Below are the code and all the weights of a small trained network. Each question names an input and a target symbol and asks about switching units off, where a switched-off unit gives its printed mean instead of its output.

import numpy as np


def w(rows, s, z=0):
    codes = np.array(rows[::2]) - 128.0
    scale = np.full(codes.shape[1], s)
    scale[-1] = z or s
    return codes * scale


def norm(h):
    return h / np.sqrt((h * h).mean(-1, keepdims=True) + 1e-5)


def f(y):
    return np.maximum(y, 0)


def softmax(a):
    e = np.exp(a - a.max(-1, keepdims=True))
    return e / e.sum(-1, keepdims=True)


def log_softmax(a):
    a = a - a.max(-1, keepdims=True)
    return a - np.log(np.exp(a).sum(-1, keepdims=True))


def net(x, mask):
    ids = ['δθλμσφ'.index(c) for c in x.split()]
    T = len(ids)
    res = E[ids] + P[:T]
    r = norm(res)
    for j in range(2):
        rows = slice(3 * j, 3 * j + 3)
        q, k, v = (r @ M[0][rows].T for M in (Q, K, V))
        z = softmax(np.where(np.tri(T) > 0, q @ k.T / 3**0.5, -1e9)) @ v
        o = O[0][rows]
        res = res + np.where(mask[j], z, o[:, -1]) @ o[:, :-1]
    y = f(norm(res) @ A[0][:, :-1].T + A[0][:, -1])
    res = res + np.where(mask[2:6], y, B[0][:, -1]) @ B[0][:, :-1]
    return log_softmax(norm(res)[-1] @ U[:, :-1].T + U[:, -1])


Q, K, V, O, A, B = {}, {}, {}, {}, {}, {}
E = w([
[100,112,114,75],'δ',
[164,192,172,18],'θ',
[85,10,56,139],'λ',
[130,75,149,57],'μ',
[202,166,60,112],'σ',
[59,183,101,143],'φ',
],0.013)
P = w([
[183,206,228,131],'0',
[147,103,213,175],'1',
[124,149,127,94],'2',
[150,131,201,181],'3',
[107,143,86,96],'4',
[148,129,186,193],'5',
[99,141,46,104],'6',
[146,119,167,206],'7',
[88,129,2,126],'8',
[143,123,147,225],'9',
[97,131,2,149],'10',
],0.0072)
Q[0] = w([
[84,127,147,128],'h0',
[151,107,20,5],'h0',
[124,126,221,188],'h0',
[98,138,99,136],'h1',
[68,144,170,170],'h1',
[160,133,198,222],'h1',
],0.028)
K[0] = w([
[97,109,171,116],'h0',
[140,175,8,240],'h0',
[130,68,204,60],'h0',
[155,129,77,158],'h1',
[150,98,172,196],'h1',
[5,149,255,183],'h1',
],0.02)
V[0] = w([
[192,103,110,83],'h0',
[76,85,185,133],'h0',
[35,144,177,116],'h0',
[152,88,112,81],'h1',
[253,127,110,138],'h1',
[130,100,93,198],'h1',
],0.014)
O[0] = w([
[199,105,84,227,145],'h0',
[59,148,226,152,28],'h0',
[12,180,164,90,116],'h0',
[86,190,171,92,148],'h1',
[60,121,79,2,254],'h1',
[159,191,16,140,41],'h1',
],0.0094,0.0043)
A[0] = w([
[237,154,182,114,2],'n0',
[204,167,175,50,139],'n1',
[81,106,154,153,34],'n2',
[117,252,74,49,151],'n3',
],0.021,0.0046)
B[0] = w([
[64,179,184,37,163],'n0',
[175,173,44,190,189],'n1',
[172,89,52,103,167],'n2',
[4,55,201,113,248],'n3',
],0.019,0.011)
U = w([
[192,29,216,98,4],'δ',
[125,61,17,101,68],'θ',
[27,116,165,108,223],'λ',
[130,229,118,94,221],'μ',
[251,120,143,86,197],'σ',
[101,136,103,239,198],'φ',
],0.013,0.0023)

Each question gives the input, a string of symbols that net reads in full, and the target symbol t.
The units are the heads (3 rows each of Q, K, V and O) and the neurons (one row each of A and B). Each row of codes is followed by its name. A weight is (code - 128) times the scale printed after its matrix; where a second scale follows, it is the last column's (O, A, B and U).
mask holds one flag per unit, heads first, then neurons. A switched-off unit (its flag False) gives its mean, the last column of its rows in O or B, instead of its output. The means were averaged over made-up inputs and are rounded, as every weight is.
A unit's drop is (log p(t) with every unit on - log p(t) with that unit switched off) / (log p(t) with every unit on - log p(t) with every unit switched off).
The circuit of an input: a set's keep is (log p(t) with only the set's units on - log p(t) with every unit switched off) / (log p(t) with every unit on - log p(t) with every unit switched off). Starting from all 6 units, units are removed one at a time, each time the one whose removal leaves the highest keep (on an exact tie, the one counted first), for as long as the keep stays at least 0.8.
units of the circuit, in order: the units of the circuit, biggest drop first
most important unit: the unit with the biggest drop
top k neurons: the k neurons with the biggest drops, biggest first
drop when u is switched off: that unit's drop, to one decimal
input δ λ θ θ δ, target δ: most important unit : h0
input λ δ λ θ θ μ δ, target δ: units of the circuit, in order : n1, h0, h1, n3
input θ θ σ φ θ σ θ, target θ: top 2 neurons : n1, n3
input σ δ φ μ, target δ: top 2 neurons : n3, n2
input σ φ δ λ φ θ, target μ: top 3 neurons : n0, n3, n1
input μ θ φ δ φ σ λ μ δ μ, target δ: top 3 neurons : n3, n1, n2
input λ δ μ, target σ: top 2 neurons : n3, n1
input δ θ μ θ λ, target φ: top 3 neurons : n3, n2, n0
input θ θ σ σ λ θ, target μ: top 2 neurons : n0, n1
input φ λ λ σ δ λ, target θ: top 2 neurons : n3, n1
input φ θ λ φ λ φ φ σ, target σ: drop when n3 is switched off : 0.2
input σ φ φ φ, target φ: drop when n3 is switched off : 0.5
input φ δ φ θ μ σ λ μ δ, target θ: drop when h0 is switched off : 1.9
input δ μ μ σ φ φ σ μ μ μ δ, target θ: top neuron : n0
